Below are the code and all the weights of a small trained network. Each question names an input and a class and asks about switching units off, where a switched-off unit gives its printed mean instead of its output.

import numpy as np


def w(rows, s, z=0):
    codes = np.array(rows[::2]) - 128.0
    scale = np.full(codes.shape[1], s)
    scale[-1] = z or s
    return codes * scale


def norm(h):
    return h / np.sqrt((h * h).mean(-1, keepdims=True) + 1e-5)


def f(y):
    return np.maximum(y, 0)


def log_softmax(a):
    a = a - a.max(-1, keepdims=True)
    return a - np.log(np.exp(a).sum(-1, keepdims=True))


def net(x, mask):
    res = np.array(x, float).reshape(1, 4) / 4 @ E
    u = 0
    for l in range(4):
        y = f(norm(res) @ A[l][:, :-1].T + A[l][:, -1])
        res = res + np.where(mask[u : u + 8], y, B[l][:, -1]) @ B[l][:, :-1]
        u += 8
    return log_softmax(norm(res)[-1] @ U[:, :-1].T + U[:, -1])


A, B = {}, {}
E = w([
[189,94,145,2,55,174,75,114,96],'x0',
[168,38,63,200,92,110,75,223,158],'x1',
[87,93,174,180,92,41,156,146,193],'x2',
[157,91,147,158,174,140,135,48,206],'x3',
],0.0051)
A[0] = w([
[109,70,164,128,71,61,154,187,137,15],'0.n0',
[89,174,35,105,65,45,95,200,112,65],'0.n1',
[134,123,25,143,172,87,103,174,211,129],'0.n2',
[156,149,179,184,170,124,244,97,127,16],'0.n3',
[130,3,118,146,97,92,68,135,213,74],'0.n4',
[87,177,197,96,162,114,140,152,197,81],'0.n5',
[230,109,68,110,180,209,47,76,84,2],'0.n6',
[201,141,104,37,129,161,131,113,91,109],'0.n7',
],0.0042,0.0033)
B[0] = w([
[68,2,122,58,107,135,147,196,148,179],'0.n0',
[112,141,142,185,53,183,162,152,48,227],'0.n1',
[137,93,161,73,78,195,93,44,124,244],'0.n2',
[133,152,78,110,180,99,162,122,170,185],'0.n3',
[239,108,179,116,139,62,134,170,114,251],'0.n4',
[132,82,48,123,168,155,111,113,119,179],'0.n5',
[72,145,54,86,163,166,107,202,176,216],'0.n6',
[169,97,88,27,109,100,132,102,95,250],'0.n7',
],0.0051,0.0028)
A[1] = w([
[192,117,96,151,192,33,141,107,224,166],'1.n0',
[130,127,120,64,155,201,114,93,96,87],'1.n1',
[137,87,163,162,62,75,89,108,145,85],'1.n2',
[127,194,83,157,96,136,101,231,111,124],'1.n3',
[140,171,79,229,68,165,141,80,80,69],'1.n4',
[28,187,161,166,208,119,80,67,198,59],'1.n5',
[23,174,103,157,213,77,151,2,192,37],'1.n6',
[143,181,179,78,103,149,106,19,90,2],'1.n7',
],0.0054,0.0021)
B[1] = w([
[149,145,168,144,148,185,140,92,151,248],'1.n0',
[153,109,113,53,95,93,111,97,149,221],'1.n1',
[144,26,144,128,135,107,116,116,148,186],'1.n2',
[92,95,84,149,186,128,84,156,115,208],'1.n3',
[109,162,176,113,166,119,120,60,37,161],'1.n4',
[128,114,127,105,104,187,203,87,122,208],'1.n5',
[104,82,87,113,82,173,253,114,98,253],'1.n6',
[97,186,146,142,52,100,85,140,159,197],'1.n7',
],0.0063,0.0043)
A[2] = w([
[209,147,195,196,144,126,96,117,230,2],'2.n0',
[146,123,145,180,71,71,132,202,108,37],'2.n1',
[130,135,52,125,190,182,133,167,93,105],'2.n2',
[195,90,122,68,119,154,117,121,101,191],'2.n3',
[93,224,143,184,160,124,112,183,69,113],'2.n4',
[77,95,169,156,121,89,115,152,79,130],'2.n5',
[101,48,62,203,106,137,129,195,182,111],'2.n6',
[127,118,160,140,137,118,253,100,157,103],'2.n7',
],0.0069,0.0026)
B[2] = w([
[231,65,141,195,199,75,59,40,183,173],'2.n0',
[114,118,157,95,137,134,164,165,91,168],'2.n1',
[135,121,75,140,123,120,136,147,169,189],'2.n2',
[100,150,156,167,164,103,127,132,143,254],'2.n3',
[92,47,52,185,95,135,63,33,96,162],'2.n4',
[108,95,145,127,173,153,110,144,85,173],'2.n5',
[118,160,206,81,98,101,137,127,137,210],'2.n6',
[140,159,134,140,141,255,170,123,128,227],'2.n7',
],0.0086,0.0059)
A[3] = w([
[147,181,38,43,153,148,53,124,193,104],'3.n0',
[100,193,133,127,111,155,62,147,76,103],'3.n1',
[159,144,179,79,130,20,78,46,160,163],'3.n2',
[79,255,145,19,147,19,153,83,109,2],'3.n3',
[140,185,154,173,79,178,195,77,125,99],'3.n4',
[193,17,65,95,100,134,82,211,142,205],'3.n5',
[109,205,172,151,178,83,139,171,198,26],'3.n6',
[109,218,162,63,117,37,85,20,164,22],'3.n7',
],0.0053,0.0014)
B[3] = w([
[166,208,112,117,142,64,117,213,167,223],'3.n0',
[166,188,109,205,88,70,144,44,210,180],'3.n1',
[150,178,88,204,72,164,105,87,89,230],'3.n2',
[205,92,182,129,64,155,89,94,89,214],'3.n3',
[158,191,100,156,129,147,193,170,113,210],'3.n4',
[79,157,130,127,215,138,202,111,174,254],'3.n5',
[158,105,130,139,147,152,123,163,146,132],'3.n6',
[125,146,184,123,3,80,111,102,3,205],'3.n7',
],0.0057,0.0046)
U = w([
[195,67,181,198,165,95,111,70,199,166],'0',
[158,199,151,75,27,99,101,98,88,171],'1',
[111,181,117,157,132,225,250,76,133,162],'2',
[108,142,125,152,130,104,133,131,149,2],'3',
[75,64,216,98,130,79,151,229,104,126],'4',
[146,173,34,89,191,86,98,199,197,180],'5',
[39,70,46,191,142,124,100,110,65,129],'6',
],0.013,0.005)

Each question gives the input, the list of numbers given to net, and the class t.
The units are the neurons (one row each of A and B). Each row of codes is followed by its name. A weight is (code - 128) times the scale printed after its matrix; where a second scale follows, it is the last column's (A, B and U).
mask holds one flag per neuron, layer by layer. A switched-off neuron (its flag False) gives its mean, the last column of its row in B, instead of its output. The means were averaged over made-up inputs and are rounded, as every weight is.
A unit's drop is (log p(t) with every unit on - log p(t) with that unit switched off) / (log p(t) with every unit on - log p(t) with every unit switched off).
The circuit of an input: a set's keep is (log p(t) with only the set's units on - log p(t) with every unit switched off) / (log p(t) with every unit on - log p(t) with every unit switched off). Starting from the 12 units with the biggest drops (on a tie, the unit counted first), units are removed one at a time, each time the one whose removal leaves the highest keep (on an exact tie, the one counted first), for as long as the keep stays at least 0.8.
units of the circuit, in order: the units of the circuit, biggest drop first
unit that matters most: the unit with the biggest drop
top k neurons: the k neurons with the biggest drops, biggest first
drop of u: that unit's drop, to one decimal
input [-5,2,6,-2], class 4: unit that matters most -> 0.n0
input [-8,5,-3,0], class 6: top 2 neurons -> (1.n4 2.n4)
input [-6,-1,5,-6], class 6: units of the circuit, in order -> (2.n4 1.n3)
input [6,-4,5,5], class 1: units of the circuit, in order -> (3.n7 1.n7)
input [1,-8,-6,7], class 1: top 3 neurons -> (1.n7 1.n1 0.n7)
input [2,-2,-7,8], class 1: top 2 neurons -> (1.n1 3.n7)
input [3,-4,8,-1], class 4: units of the circuit, in order -> (0.n0 1.n0 3.n1)
input [-8,-3,-1,-7], class 6: top 2 neurons -> (2.n4 1.n3)
input [-1,2,-5,-5], class 5: top 3 neurons -> (2.n2 0.n7 0.n6)
input [5,1,-4,8], class 5: top 3 neurons -> (0.n6 2.n6 3.n0)
input [-3,-7,-5,-4], class 1: top 2 neurons -> (1.n7 1.n1)
input [-1,2,-3,4], class 0: top 2 neurons -> (1.n6 2.n0)
input [-1,-5,-1,-8], class 6: top 2 neurons -> (2.n4 0.n2)
input [-7,2,5,3], class 2: units of the circuit, in order -> (2.n7)
input [3,-2,6,2], class 0: drop of 1.n6 -> 0.4
input [-1,1,-1,3], class 0: drop of 2.n7 -> 0.0
input [0,2,-8,8], class 5: drop of 0.n6 -> 0.2
input [-3,-1,-7,-7], class 6: drop of 2.n4 -> 0.7
